Below are the code and all the weights of a small trained network. Each question names an input and a class and asks about switching units off, where a switched-off unit gives its printed mean instead of its output.

import numpy as np


def w(rows, s, z=0):
    codes = np.array(rows[::2]) - 128.0
    scale = np.full(codes.shape[1], s)
    scale[-1] = z or s
    return codes * scale


def norm(h):
    return h / np.sqrt((h * h).mean(-1, keepdims=True) + 1e-5)


def f(y):
    return np.maximum(y, 0)


def log_softmax(a):
    a = a - a.max(-1, keepdims=True)
    return a - np.log(np.exp(a).sum(-1, keepdims=True))


def net(x, mask):
    res = np.array(x, float).reshape(1, 2) / 4 @ E
    u = 0
    for l in range(2):
        y = f(norm(res) @ A[l][:, :-1].T + A[l][:, -1])
        res = res + np.where(mask[u : u + 5], y, B[l][:, -1]) @ B[l][:, :-1]
        u += 5
    return log_softmax(norm(res)[-1] @ U[:, :-1].T + U[:, -1])


A, B = {}, {}
E = w([
[192,94,190,135,173,251,188,77],'x0',
[119,26,207,128,93,98,142,73],'x1',
],0.011)
A[0] = w([
[132,23,155,150,102,24,109,114,191],'0.n0',
[129,126,101,149,116,54,110,127,108],'0.n1',
[115,142,169,227,165,87,167,165,88],'0.n2',
[145,134,112,122,131,252,132,102,120],'0.n3',
[120,34,172,109,99,33,126,113,1],'0.n4',
],0.013,0.0057)
B[0] = w([
[73,57,116,69,158,85,191,117,250],'0.n0',
[165,168,184,82,86,136,125,133,192],'0.n1',
[46,141,158,131,143,127,119,112,128],'0.n2',
[91,153,189,152,140,151,92,170,206],'0.n3',
[161,177,106,254,177,124,91,42,212],'0.n4',
],0.02,0.014)
A[1] = w([
[143,158,112,73,123,122,148,129,218],'1.n0',
[187,107,5,178,117,100,126,77,9],'1.n1',
[139,167,130,152,185,224,134,180,246],'1.n2',
[182,228,150,201,128,166,67,160,235],'1.n3',
[125,206,138,78,140,94,135,135,3],'1.n4',
],0.023,0.0014)
B[1] = w([
[199,126,64,169,115,65,118,205,165],'1.n0',
[63,108,71,51,54,193,114,119,166],'1.n1',
[184,129,132,78,100,121,208,215,222],'1.n2',
[77,118,138,194,198,97,89,6,251],'1.n3',
[124,140,170,83,75,224,111,167,195],'1.n4',
],0.021,0.022)
U = w([
[154,100,62,163,119,84,109,146,4],'0',
[136,188,141,185,112,144,7,107,104],'1',
[127,123,207,183,214,126,177,108,199],'2',
[152,118,169,61,43,153,139,207,210],'3',
[57,66,60,86,84,111,130,42,101],'4',
],0.015,0.0038)

Each question gives the input, the list of numbers given to net, and the class t.
The units are the neurons (one row each of A and B). Each row of codes is followed by its name. A weight is (code - 128) times the scale printed after its matrix; where a second scale follows, it is the last column's (A, B and U).
mask holds one flag per neuron, layer by layer. A switched-off neuron (its flag False) gives its mean, the last column of its row in B, instead of its output. The means were averaged over made-up inputs and are rounded, as every weight is.
A unit's drop is (log p(t) with every unit on - log p(t) with that unit switched off) / (log p(t) with every unit on - log p(t) with every unit switched off).
The circuit of an input: a set's keep is (log p(t) with only the set's units on - log p(t) with every unit switched off) / (log p(t) with every unit on - log p(t) with every unit switched off). Starting from all 10 units, units are removed one at a time, each time the one whose removal leaves the highest keep (on an exact tie, the one counted first), for as long as the keep stays at least 0.8.
units of the circuit, in order: the units of the circuit, biggest drop first
most important unit: the unit with the biggest drop
k most important neurons: the k neurons with the biggest drops, biggest first
top k neurons in layer l: the k neurons of layer l with the biggest drops, biggest first
drop when u is switched off: that unit's drop, to one decimal
input [0,3], class 4: most important unit	1.n1
input [-7,-6], class 1: 2 most important neurons	[0.n0; 1.n2]
input [7,4], class 3: 2 most important neurons	[0.n4; 1.n3]
input [-5,-2], class 3: 2 most important neurons	[0.n4; 1.n3]
input [-2,-4], class 1: 3 most important neurons	[0.n0; 1.n3; 0.n4]
input [-5,-6], class 1: 4 most important neurons	[0.n0; 0.n4; 1.n3; 1.n4]
input [-4,-7], class 1: units of the circuit, in order	[0.n0; 1.n3; 0.n4; 1.n4]
input [-8,-5], class 1: 2 most important neurons	[0.n0; 1.n2]
input [-8,-7], class 1: units of the circuit, in order	[0.n0; 0.n4; 1.n3]
input [-1,5], class 4: units of the circuit, in order	[1.n1; 0.n4; 0.n0]
input [-6,-7], class 1: units of the circuit, in order	[0.n0; 0.n4; 1.n3; 1.n4]
input [-2,-6], class 1: 4 most important neurons	[0.n0; 1.n3; 0.n4; 0.n3]
input [3,7], class 4: 2 most important neurons	[0.n4; 0.n3]
input [0,5], class 4: most important neuron	[1.n1]
input [-8,2], class 3: 3 most important neurons	[1.n3; 0.n1; 1.n4]
input [4,3], class 3: top 3 neurons in layer 0	[0.n4; 0.n3; 0.n0]
input [-3,-7], class 1: top 3 neurons in layer 1	[1.n3; 1.n4; 1.n0]
input [-8,-3], class 3: drop when 1.n3 is switched off	0.1
input [-2,0], class 3: drop when 0.n1 is switched off	0.1
input [-4,-5], class 1: drop when 1.n4 is switched off	0.1
input [2,5], class 4: most important neuron	[0.n4]
input [-1,1], class 4: drop when 0.n3 is switched off	0.1
